How the objects are linked:
at | θ ω η
dizu | neke funa sula
bilu | rago pame molo
vozi | vuko zipi sipu
fope | doze dobi paze
zaka | sigi mimu lumu
pamu | dito neke dizu
vego | sada tufa rigo
buda | zime nibi guzo
rano | mute gige risu
disi | vifa guzu tido
puze | vozi sipu nudo
deta | mufu zale veli
varu | fura mapo puzi
zoti | sofu mote kebi
bodu | risu tonu molu
tido | guzu lasu sada
risu | gige pamu tonu
mune | felu vase fifi
neke | guzo doto funa
dusu | deta veli noru
zipi | nuta fuga nedo
fara | nino sila tiva
gige | gete dito pamu
zime | pine pume nibi
nipe | miva vifa disi
piti | suvi zoti gome
nudo | sipu mufu deta
sipu | zipi nedo mufu
tonu | pamu dizu fezu
damu | zovi rago bilu
noru | veli liru fura
nuta | sula rano fuga
sada | lasu dibi tufa
vuko | fezu nuta zipi
guzo | nibi muke doto
gimu | taru dofo kido
sato | molu vuko vozi
mimu | rala kova mare
mote | meri gose rovi
tufa | dibi nipe duvo
pine | zazu zamu pume
vomo | rigo tipe sofu
kova | zusu taru gimu
buni | nisu zovi damu
tode | bodu molu sato
zale | tode sato lapa
vude | paze kele koda
nede | disi tido gaki
tipe | duvo nede meri
rovi | gose lizi godu
paze | dobi pelu kele
fifi | vase zaka miva
soze | kita bofo zazu
sofu | tipe meri mote
sula | funa mute rano
gaki | tido sada vego
lafo | kebi mive zapa
kido | dofo vide sigi
funa | doto podu mute
nino | zaba piti sila
muke | fope paze vude
doto | muke vude podu
mive | rovi godu zaba
bimo | seta kita soze
podu | vude koda gete
veli | zale lapa liru
zusu | bilu molo taru
sigi | vide rala mimu
lapa | sato vozi puze
molo | pame gasi vetu
fezu | dizu sula nuta
fuga | rano risu bodu
puvo | zalo pulu nisu
zalo | geva dusu pulu
mute | podu gete gige
pulu | dusu noru keme
nisu | pulu keme zovi
godu | lizi vomo suvi
gete | koda buda dito
duvo | nipe disi nede
vetu | gasi buni boru
doze | tiva bimo dobi
kita | lafo zapa bofo
zazu | bofo fara zamu
lumu | mimu mare gifi
felu | gimu kido vase
keme | noru fura varu
guzu | gifi mune lasu
gasi | puvo nisu buni
lizi | vego rigo vomo
seta | gome lafo kita
puzi | mapo zalo puvo
dibi | fifi miva nipe
rala | dupi zusu kova
dito | buda guzo neke
miva | zaka lumu vifa
pelu | soze zazu pine
dobi | bimo soze pelu
vide | boru dupi rala
molu | tonu fezu vuko
fura | liru rure mapo
liru | lapa puze rure
kebi | mote rovi mive
kele | pelu pine zime
mapo | rure geva zalo
dupi | damu bilu zusu
zapa | mive zaba nino
lasu | mune fifi dibi
vifa | lumu gifi guzu
mare | kova gimu felu
zovi | keme varu rago
sila | piti gome seta
geva | nudo deta dusu
gome | zoti kebi lafo
rigo | tufa duvo tipe
rure | puze nudo geva
suvi | vomo sofu zoti
gifi | mare felu mune
boru | buni damu dupi
rago | varu puzi pame
meri | nede gaki gose
bofo | zapa nino fara
vase | kido sigi zaka
gose | gaki vego lizi
nedo | fuga bodu tode
tiva | sila seta bimo
nibi | pume fope muke
taru | molo vetu dofo
pame | puzi puvo gasi
mufu | nedo tode zale
dofo | vetu boru vide
pume | zamu doze fope
zamu | fara tiva doze
zaba | godu suvi piti
koda | kele zime buda

In the rows, zero is written as 49.

The rows follow the links: the fewer symbols apart two objects are, the more alike their rows tend to be.

Known rows, each with its object:
[41,48,50,60,50,54,43,47,40,77,50,48,48,26,52,51,41,4,52,95,54,42,73,43,26,48,31,62,66,53,71,50,53,58,48,73,56,33,49,70,53,59,28,47,31,54,53,73,71,67,55] -> lapa
[43,45,24,44,43,57,53,78,57,69,53,40,80,18,34,79,37,35,43,55,35,17,30,43,39,63,43,15,57,37,75,24,61,70,60,62,52,54,34,68,58,49,46,59,42,44,52,40,51,38,46] -> vide
[58,56,32,21,57,62,62,51,65,66,44,38,71,15,32,74,39,37,39,56,38,27,36,44,19,76,55,25,66,36,72,13,73,66,52,45,44,44,38,60,40,50,57,56,42,54,53,51,66,45,46] -> vetu
[59,58,34,17,57,60,65,46,67,65,42,35,68,16,31,74,39,40,41,54,40,31,38,46,18,78,57,25,67,39,69,12,74,66,51,44,43,41,38,59,36,50,60,54,41,57,52,52,66,47,44] -> molo
[46,48,51,87,36,52,31,42,31,44,61,73,25,66,74,21,60,46,50,68,61,50,74,55,80,34,27,77,42,65,30,72,44,40,30,67,47,44,57,57,73,53,34,43,46,58,41,62,45,55,46] -> gete
[39,47,44,68,46,42,42,50,38,76,51,45,45,29,45,52,45,8,53,87,59,38,74,39,44,47,28,59,65,53,76,47,49,58,51,84,64,30,47,78,53,58,33,46,25,57,50,69,69,66,47] -> deta
[40,51,40,68,45,33,51,45,37,69,52,38,40,35,34,53,53,23,54,70,67,37,78,35,67,50,30,57,66,57,76,42,48,55,55,88,64,23,43,81,46,57,48,43,20,62,46,65,66,62,34] -> geva
[62,64,41,21,61,45,71,25,60,56,44,28,46,34,21,63,54,55,49,44,60,44,58,43,44,78,57,43,71,52,67,15,67,54,49,53,45,27,37,62,21,52,79,43,33,68,49,59,71,55,29] -> zovi
[47,52,57,51,54,64,44,40,45,73,47,51,47,25,57,48,39,7,51,98,52,46,70,50,9,51,36,64,68,54,65,51,58,56,43,60,50,34,51,61,51,59,29,48,34,54,55,77,74,70,59] -> sipu
[56,59,67,36,61,71,50,24,48,58,46,52,40,36,60,41,43,27,54,89,54,58,71,61,2,56,44,71,68,60,51,52,63,46,34,44,36,33,54,49,41,58,42,45,43,57,57,82,74,70,59] -> zipi
[63,49,65,42,54,45,44,28,54,26,43,62,29,83,65,25,57,76,37,21,48,78,42,48,59,48,72,66,31,44,16,59,43,37,42,17,44,60,64,22,45,41,52,46,67,49,45,37,41,48,56] -> fara
[55,45,60,55,48,31,43,39,49,27,46,58,30,88,58,29,61,78,44,13,53,75,43,42,80,40,66,62,28,45,22,65,33,35,52,31,53,61,61,28,45,41,55,44,62,46,44,31,35,44,51] -> sila
[61,64,41,29,58,40,70,25,56,54,42,28,41,38,19,59,58,54,51,42,65,45,64,41,55,76,53,48,71,57,67,18,63,53,50,60,50,24,38,66,23,52,80,41,28,70,48,60,69,56,26] -> puvo
[43,54,37,63,47,29,54,40,38,67,50,35,39,40,30,53,57,31,56,63,69,39,79,35,73,54,35,57,67,58,75,37,47,54,54,88,65,22,41,81,40,56,58,41,20,65,44,63,66,62,30] -> noru
[32,31,53,64,41,33,36,85,44,48,49,55,67,61,56,53,41,45,49,33,36,54,26,40,59,26,55,37,24,32,49,71,24,53,69,44,68,77,58,41,64,42,27,58,64,25,51,23,25,37,66] -> rovi
[45,55,39,38,50,39,71,65,55,34,55,30,66,56,20,70,58,88,66,11,53,43,36,58,77,52,55,24,49,56,58,43,44,45,64,53,48,55,33,46,37,47,85,49,56,46,52,32,30,32,29] -> miva
[40,52,31,49,45,35,65,72,52,40,57,29,69,51,21,72,58,80,63,16,53,34,37,53,86,48,47,21,48,56,62,41,41,49,63,66,54,53,31,58,45,46,80,51,50,45,49,32,29,30,28] -> gifi
[54,40,57,68,43,69,24,49,46,50,48,81,38,54,89,26,42,30,30,72,36,53,46,52,34,41,47,66,35,39,24,65,54,51,31,33,42,63,65,39,78,47,13,55,60,45,44,51,50,50,72] -> kele
[63,45,64,47,51,68,32,36,55,43,43,75,37,61,83,27,45,48,29,55,34,65,38,52,25,50,62,67,35,37,16,59,57,46,32,15,36,63,67,25,63,45,25,54,68,45,46,46,51,51,72] -> pelu
[42,53,39,64,47,30,52,43,38,68,52,37,40,37,31,53,54,27,55,66,67,38,78,35,71,52,31,57,67,58,76,39,47,54,54,88,66,23,42,80,43,56,53,42,20,64,45,64,66,63,32] -> dusu
[64,48,66,41,54,48,44,26,56,28,42,63,28,80,67,25,56,75,36,24,47,77,40,49,53,49,71,66,32,42,15,58,48,37,41,15,41,61,65,22,45,41,50,47,67,48,45,40,44,48,58] -> tiva
[65,47,65,42,53,65,36,30,57,36,42,73,34,66,80,25,46,55,31,47,38,69,39,51,28,51,66,66,34,37,15,57,56,45,34,9,36,64,67,23,55,44,33,52,69,47,45,45,51,50,71] -> doze
[45,40,57,30,54,55,51,75,59,45,44,45,80,48,49,65,34,55,51,34,29,55,17,53,18,41,68,25,36,33,50,57,41,54,67,23,52,77,53,28,48,44,43,61,71,25,61,28,33,39,71] -> rigo

Each walk starts at a row. The symbols on each line, taken left to right, move it on to the next object.
Each answer is a row, close to the row of the object it stands for.
start [45,55,39,60,48,28,56,36,41,64,50,33,37,41,26,54,57,35,55,57,70,40,78,36,75,55,35,56,67,59,74,35,48,53,54,86,64,21,40,79,38,55,62,40,19,67,44,63,66,62,26]
η η η θ ω θ η η	[40,48,48,63,48,50,43,49,38,77,50,47,48,26,49,51,41,5,52,92,55,40,75,42,32,48,30,60,65,54,73,50,52,59,49,77,60,31,48,73,55,59,28,47,27,54,51,72,70,67,52]
θ η ω η	[52,56,62,40,58,71,48,32,47,64,46,51,43,28,59,44,40,17,53,95,52,53,70,57,2,54,41,67,69,56,58,50,63,51,39,50,41,35,52,52,46,59,35,47,41,55,56,81,75,70,61]
start [45,43,57,25,55,55,54,74,60,44,44,43,78,48,48,66,36,58,53,32,29,57,16,54,18,42,68,25,38,34,50,55,42,52,67,20,50,76,51,26,46,44,46,60,72,27,62,30,34,38,70]
θ ω η ω η ω θ η	[36,46,25,56,39,37,60,81,50,48,58,33,72,42,22,74,53,66,59,27,50,25,37,51,87,47,40,18,49,52,67,38,42,54,64,73,57,53,31,65,53,47,69,54,46,46,48,31,30,30,29]
θ ω η η ω ω ω ω θ	[53,61,39,43,54,32,66,28,48,56,46,29,37,42,21,57,59,50,53,46,70,44,72,38,68,68,47,52,70,60,70,23,57,51,52,73,56,21,38,71,25,55,76,40,24,69,44,61,68,59,23]
start [36,32,53,53,45,43,39,86,50,50,48,52,74,53,55,58,36,43,47,37,30,53,19,44,40,30,59,32,28,29,52,66,30,55,70,37,63,80,57,35,61,43,27,61,66,23,55,25,30,39,72]
θ ω θ θ ω	[39,50,30,52,42,36,64,76,50,42,58,32,69,50,22,73,57,76,63,20,52,31,37,51,88,48,44,19,47,56,65,40,42,50,65,69,54,53,32,60,48,47,75,53,49,45,48,31,28,29,28]
η ω η ω η	[36,45,23,58,39,41,56,86,48,57,58,35,75,32,27,77,47,52,54,37,43,18,35,46,77,50,38,17,49,47,72,35,47,61,63,74,57,55,32,70,58,49,57,56,44,45,48,34,35,31,35]
start [60,48,62,48,51,37,45,32,50,25,44,61,27,85,61,26,61,79,41,15,53,78,43,45,70,43,70,64,29,44,19,61,39,35,47,23,48,60,64,27,43,41,55,45,64,49,43,33,39,47,52]
η η θ θ ω	[33,31,52,70,40,27,35,79,42,46,51,55,60,67,56,46,46,50,48,29,39,56,31,37,72,24,55,42,24,35,46,72,22,50,69,48,70,75,59,42,62,43,30,55,61,28,48,21,25,38,63]
η η θ η η	[34,29,51,68,41,30,34,83,44,48,50,55,63,64,56,50,44,46,49,31,37,55,29,38,66,23,53,41,24,33,47,71,22,52,69,46,69,76,58,42,64,42,27,56,63,27,50,23,26,40,65]
start [47,54,44,28,53,43,72,61,58,30,51,29,67,57,22,69,55,89,66,10,52,50,34,60,65,52,60,25,47,55,54,43,44,43,63,44,46,57,35,39,33,44,87,51,60,43,54,33,30,33,35]
θ η θ ω ω η ω θ	[60,59,37,17,59,60,68,43,67,63,42,35,64,18,29,73,40,43,41,53,42,33,41,45,18,80,59,29,69,41,70,12,73,64,50,44,42,40,38,58,34,51,63,54,42,57,51,53,68,48,42]
ω η η η ω ω θ θ	[39,50,41,69,46,34,47,47,36,72,52,40,43,35,36,54,51,18,55,74,65,38,77,36,62,49,29,59,65,58,76,43,47,57,53,90,65,26,44,81,47,58,44,43,20,61,48,66,66,65,38]
start [61,44,63,50,48,69,31,38,55,44,44,76,39,59,85,27,42,44,29,60,34,62,38,51,25,48,60,65,33,37,18,61,58,47,32,17,38,64,67,27,67,44,21,53,66,45,47,48,51,50,73]
θ θ η θ ω ω ω	[33,32,52,60,42,37,37,84,46,50,49,54,69,58,56,54,39,44,49,34,33,53,23,40,53,26,56,35,26,31,49,71,24,54,70,42,66,78,56,39,63,43,26,59,63,24,52,23,27,38,69]
η θ η θ η θ η θ	[51,54,52,19,58,50,71,59,62,31,48,30,70,56,28,68,51,88,63,13,46,54,27,62,47,53,67,26,46,51,50,44,45,44,62,32,41,63,40,32,31,44,82,53,66,40,58,33,32,34,43]
start [38,48,26,55,41,36,61,78,49,46,57,32,71,45,22,72,55,71,61,22,51,28,38,50,87,48,42,19,48,53,67,39,41,52,64,71,57,53,32,64,51,47,72,52,47,46,48,31,29,30,29]
θ θ η η η	[40,44,22,55,39,47,53,84,53,65,55,38,79,23,32,79,41,40,48,49,39,15,32,43,59,56,39,13,52,42,75,31,53,66,60,72,57,55,34,71,60,48,49,58,43,44,49,36,41,34,41]
η η η θ ω ω ω θ η	[60,65,41,25,60,42,70,24,59,55,43,28,44,36,20,60,56,53,49,42,63,44,61,42,49,77,55,46,72,54,66,15,66,53,50,57,47,24,37,63,21,53,80,43,30,67,48,58,70,55,26]
start [43,53,36,41,47,38,69,68,55,35,55,30,67,54,21,71,58,88,65,12,53,39,36,58,81,50,51,23,48,58,59,42,42,46,64,57,49,54,34,50,38,46,84,50,54,46,52,32,27,32,30]
ω θ ω η θ ω ω	[64,64,38,15,62,54,70,31,64,60,41,32,55,26,24,67,46,50,45,46,51,39,49,44,29,81,59,35,71,46,67,11,73,59,49,46,43,32,38,58,23,51,74,48,36,63,50,57,71,52,35]
η η η θ ω θ η η	[51,61,38,47,52,30,64,29,47,57,49,29,37,42,22,54,60,46,54,49,70,43,73,37,72,65,43,54,70,61,70,27,54,50,52,77,58,21,39,74,28,55,74,38,22,68,45,63,67,59,22]
start [45,42,52,88,36,57,23,51,35,52,58,79,32,59,84,23,52,32,40,74,49,48,62,51,66,33,30,72,38,54,30,73,46,46,30,59,48,51,59,54,81,51,19,49,50,50,42,56,45,53,59]
η ω η η ω	[53,40,55,71,41,67,22,50,44,52,52,81,38,54,89,26,42,30,31,74,36,51,47,51,39,38,44,68,36,42,24,68,53,51,32,39,44,62,65,42,81,48,10,54,60,45,43,53,48,51,70]
η η η θ ω θ η η	[65,48,67,40,53,60,38,28,58,35,42,71,32,69,78,25,48,60,31,41,40,72,37,51,33,52,68,67,34,38,15,58,54,43,34,9,37,63,67,21,53,43,38,50,68,48,46,44,49,50,67]
